Below are the code and all the weights of a small trained network. Each question names an input and a class and asks about switching units off, where a switched-off unit gives its printed mean instead of its output.

import numpy as np


def w(rows, s, z=0):
    codes = np.array(rows[::2]) - 128.0
    scale = np.full(codes.shape[1], s)
    scale[-1] = z or s
    return codes * scale


def norm(h):
    return h / np.sqrt((h * h).mean(-1, keepdims=True) + 1e-5)


def f(y):
    return np.maximum(y, 0)


def log_softmax(a):
    a = a - a.max(-1, keepdims=True)
    return a - np.log(np.exp(a).sum(-1, keepdims=True))


def net(x, mask):
    res = np.array(x, float).reshape(1, 4) / 4 @ E
    u = 0
    for l in range(2):
        y = f(norm(res) @ A[l][:, :-1].T + A[l][:, -1])
        res = res + np.where(mask[u : u + 4], y, B[l][:, -1]) @ B[l][:, :-1]
        u += 4
    return log_softmax(norm(res)[-1] @ U[:, :-1].T + U[:, -1])


A, B = {}, {}
E = w([
[136,77,141,144,243,66,103],'x0',
[145,77,197,205,128,103,142],'x1',
[115,146,128,147,188,86,139],'x2',
[254,108,143,221,56,146,186],'x3',
],0.0062)
A[0] = w([
[178,142,178,161,80,115,132,72],'L0N0',
[184,107,194,160,58,153,196,109],'L0N1',
[80,154,181,91,122,98,80,247],'L0N2',
[65,181,76,3,50,178,114,137],'L0N3',
],0.0063,0.0015)
B[0] = w([
[195,137,121,127,20,154,120,174],'L0N0',
[194,2,85,238,55,142,123,209],'L0N1',
[183,121,65,144,154,149,176,201],'L0N2',
[24,232,72,129,167,164,170,255],'L0N3',
],0.0086,0.0067)
A[1] = w([
[131,175,103,142,1,193,198,126],'L1N0',
[111,61,139,93,159,13,175,248],'L1N1',
[189,96,152,87,232,39,140,133],'L1N2',
[68,200,135,69,126,176,111,61],'L1N3',
],0.0067,0.0012)
B[1] = w([
[145,64,172,111,166,98,89,255],'L1N0',
[180,179,179,66,86,134,135,192],'L1N1',
[75,150,227,119,144,40,120,214],'L1N2',
[102,155,1,62,103,204,83,218],'L1N3',
],0.0075,0.0058)
U = w([
[78,178,23,90,156,215,135,109],'0',
[199,47,135,194,52,160,127,246],'1',
[123,138,254,109,182,58,121,7],'2',
],0.01,0.0018)

Each question gives the input, the list of numbers given to net, and the class t.
The units are the neurons (one row each of A and B). Each row of codes is followed by its name. A weight is (code - 128) times the scale printed after its matrix; where a second scale follows, it is the last column's (A, B and U).
mask holds one flag per neuron, layer by layer. A switched-off neuron (its flag False) gives its mean, the last column of its row in B, instead of its output. The means were averaged over made-up inputs and are rounded, as every weight is.
A unit's drop is (log p(t) with every unit on - log p(t) with that unit switched off) / (log p(t) with every unit on - log p(t) with every unit switched off).
The circuit of an input: a set's keep is (log p(t) with only the set's units on - log p(t) with every unit switched off) / (log p(t) with every unit on - log p(t) with every unit switched off). Starting from all 8 units, units are removed one at a time, each time the one whose removal leaves the highest keep (on an exact tie, the one counted first), for as long as the keep stays at least 0.8.
circuit, biggest first: the units of the circuit, biggest drop first
k most important neurons: the k neurons with the biggest drops, biggest first
drop of u: that unit's drop, to one decimal
input [-1,6,-2,-5], class 2: 2 most important neurons	(L0N3 L0N1)
input [5,-5,6,-3], class 2: 2 most important neurons	(L0N3 L1N2)
input [2,3,7,-8], class 2: circuit, biggest first	(L0N3)
input [2,-1,5,3], class 2: circuit, biggest first	(L0N1 L0N3 L1N2 L0N2)
input [4,-7,4,6], class 2: 3 most important neurons	(L0N3 L0N1 L1N2)
input [3,0,2,-5], class 2: 2 most important neurons	(L0N3 L1N2)
input [6,5,0,1], class 2: 2 most important neurons	(L0N1 L1N2)
input [-6,-5,7,5], class 1: drop of L1N0	0.1
input [3,1,6,-8], class 2: drop of L0N3	1.4
input [-3,3,1,-1], class 1: drop of L0N1	0.0
input [-2,-5,8,4], class 1: 2 most important neurons	(L0N3 L1N2)
